Small tables with named rows and columns. After each table, cells are looked up by row and column.

dofi
|  | favedi | rebugi | nad | ket | femubos | panule | vof | disorit | mavet | kolobo |
|---|---|---|---|---|---|---|---|---|---|---|
| vasisuz | 129 | 117 | 121 | 123 | 96 | 158 | 121 | 125 | 121 | 25 |
| gopan | 142 | 120 | 116 | 133 | 79 | 169 | 115 | 151 | 138 | 86 |
| kezi | 105 | 132 | 123 | 112 | 142 | 157 | 131 | 99 | 106 | 220 |

What is the ket of gopan in dofi?
133
What is the kolobo of gopan in dofi?
86
What is the vof of kezi in dofi?
131
What is the nad of gopan in dofi?
116
What is the disorit of gopan in dofi?
151
What is the femubos of gopan in dofi?
79
What is the kolobo of vasisuz in dofi?
25
Row with the largest kolobo: kezi

pufomun:
|  | dap | delik |
|---|---|---|
| napogob | 2642 | 3490 |
| mefize | 3417 | 5303 |
| balob | 3041 | 2343 |
| medat | -5252 | -5378 |
| podufot | 3423 | 2051 |
| zipe | 2843 | 2459 |

What is the dap of balob in pufomun? 3041
What is the dap of mefize in pufomun? 3417
What is the dap of medat in pufomun? -5252
What is the delik of mefize in pufomun? 5303
What is the dap of zipe in pufomun? 2843
What is the delik of zipe in pufomun? 2459
What is the dap of podufot in pufomun? 3423
What is the dap of napogob in pufomun? 2642
What is the delik of podufot in pufomun? 2051
What is the delik of medat in pufomun? -5378
What is the delik of balob in pufomun? 2343
What is the delik of napogob in pufomun? 3490
Row with the largest dap: podufot

dok =
|  | vare | taz |
|---|---|---|
| tor | 8614 | -405 |
| fam | 8690 | 293 |
| keved | -3160 | 4121 |
| kitopo | 7424 | 849 |
| sibin | -5988 | 5750 |
| dep | -5581 | 5176 |
| gitir | 2339 | 2874 |
| dosedog | 4517 | 1173 |
| mit | 3489 | 1804 |
| kebe | 9407 | -124 |
| gukele | 203 | 2907 |
| sedeg | 8681 | 674 |
| fasa | 8654 | -13 |

What is the vare of gitir in dok?
2339
What is the taz of dosedog in dok?
1173
What is the vare of kebe in dok?
9407
What is the taz of gitir in dok?
2874
What is the vare of gukele in dok?
203
What is the taz of sedeg in dok?
674
What is the taz of sibin in dok?
5750
What is the vare of keved in dok?
-3160
What is the taz of dep in dok?
5176
What is the vare of dosedog in dok?
4517
What is the taz of fasa in dok?
-13
What is the taz of keved in dok?
4121
What is the taz of tor in dok?
-405

Table suvim
,rakulod,gakuna,parizak,ped,noz
tovo,902,339,420,309,366
bez,662,509,312,259,46
sezur,372,532,457,445,394
goz,821,599,620,394,387
lupanen,407,278,308,410,477
dogak,433,461,199,264,11
sil,386,786,527,410,154

bez, noz => 46
tovo, rakulod => 902
dogak, gakuna => 461
tovo, ped => 309
sil, noz => 154
bez, ped => 259
lupanen, parizak => 308
lupanen, rakulod => 407
sezur, parizak => 457
bez, gakuna => 509
sil, ped => 410
dogak, rakulod => 433

lom.tsv
	fifit	lun	lil	pirilav	rek	nif	tepaviz	zul	mudepil	fuluvi
ketaso	7.70	4.39	5.56	7.62	7.08	6.54	9.60	5.16	7.61	5.11
fipuf	7.37	5.57	6.17	7.28	7.08	6.80	8.38	5.88	7.31	5.93
fer	6.70	6.75	7.14	6.84	6.61	7.06	6.92	6.60	7.01	6.91
godam	6.59	6.98	6.65	6.58	7.08	7.06	7.16	6.96	7.01	7.24
dafug	7.03	6.51	6.78	7.02	7.08	6.80	7.16	6.78	7.01	6.75
nikoge	7.03	6.98	7.02	7.02	7.08	6.80	6.92	6.96	6.86	6.91
bas	6.26	7.69	6.41	6.50	1.53	9.92	6.43	7.50	8.80	6.26
niz	6.59	6.51	6.90	6.84	6.61	7.32	7.89	7.32	7.31	6.09

bas, fifit -> 6.26
fer, zul -> 6.60
niz, lil -> 6.90
fer, lil -> 7.14
fer, fifit -> 6.70
fipuf, pirilav -> 7.28
godam, rek -> 7.08

Table nar
cols = tur, bofe, vel, rolavul, sekupo, detedo, gomekab, zaka, lumo
tipud: [-396, -381, 405, -272, 222, -12, -58, -380, -186]
minuni: [-487, -799, 551, -211, -113, -480, 19, -530, -38]
ketelo: [-480, -700, 406, -289, 305, -248, 258, -197, 186]
bik: [-482, -576, -11, -652, 46, -122, 62, -479, -171]
rit: [-848, -605, 613, -172, 683, -392, 488, 15, 88]
bila: [-528, -540, 191, -67, 558, -16, 48, -397, 36]
rad: [-422, -490, 19, -372, -84, 258, 383, -507, -197]
zage: [-896, -519, 527, -452, 420, -296, 459, -212, -30]
simoto: [-582, -474, 299, -127, 388, 454, 3, -514, -280]
numu: [-405, -564, 282, -560, -226, -346, 118, -702, -409]
tol: [-624, -639, 459, -432, 100, -382, 511, -205, -17]

What is the tur of bila in nar?
-528
What is the lumo of tol in nar?
-17
What is the vel of rad in nar?
19
What is the lumo of zage in nar?
-30
What is the gomekab of tol in nar?
511
What is the zaka of bik in nar?
-479
What is the rolavul of rit in nar?
-172
What is the sekupo of numu in nar?
-226
What is the vel of minuni in nar?
551
What is the gomekab of zage in nar?
459
What is the gomekab of rit in nar?
488
What is the detedo of rad in nar?
258
What is the lumo of bila in nar?
36
What is the bofe of ketelo in nar?
-700
What is the vel of bik in nar?
-11
What is the detedo of tipud in nar?
-12
What is the vel of tol in nar?
459
What is the bofe of numu in nar?
-564
What is the detedo of bik in nar?
-122
What is the vel of tipud in nar?
405
Which row has the largest detedo? simoto

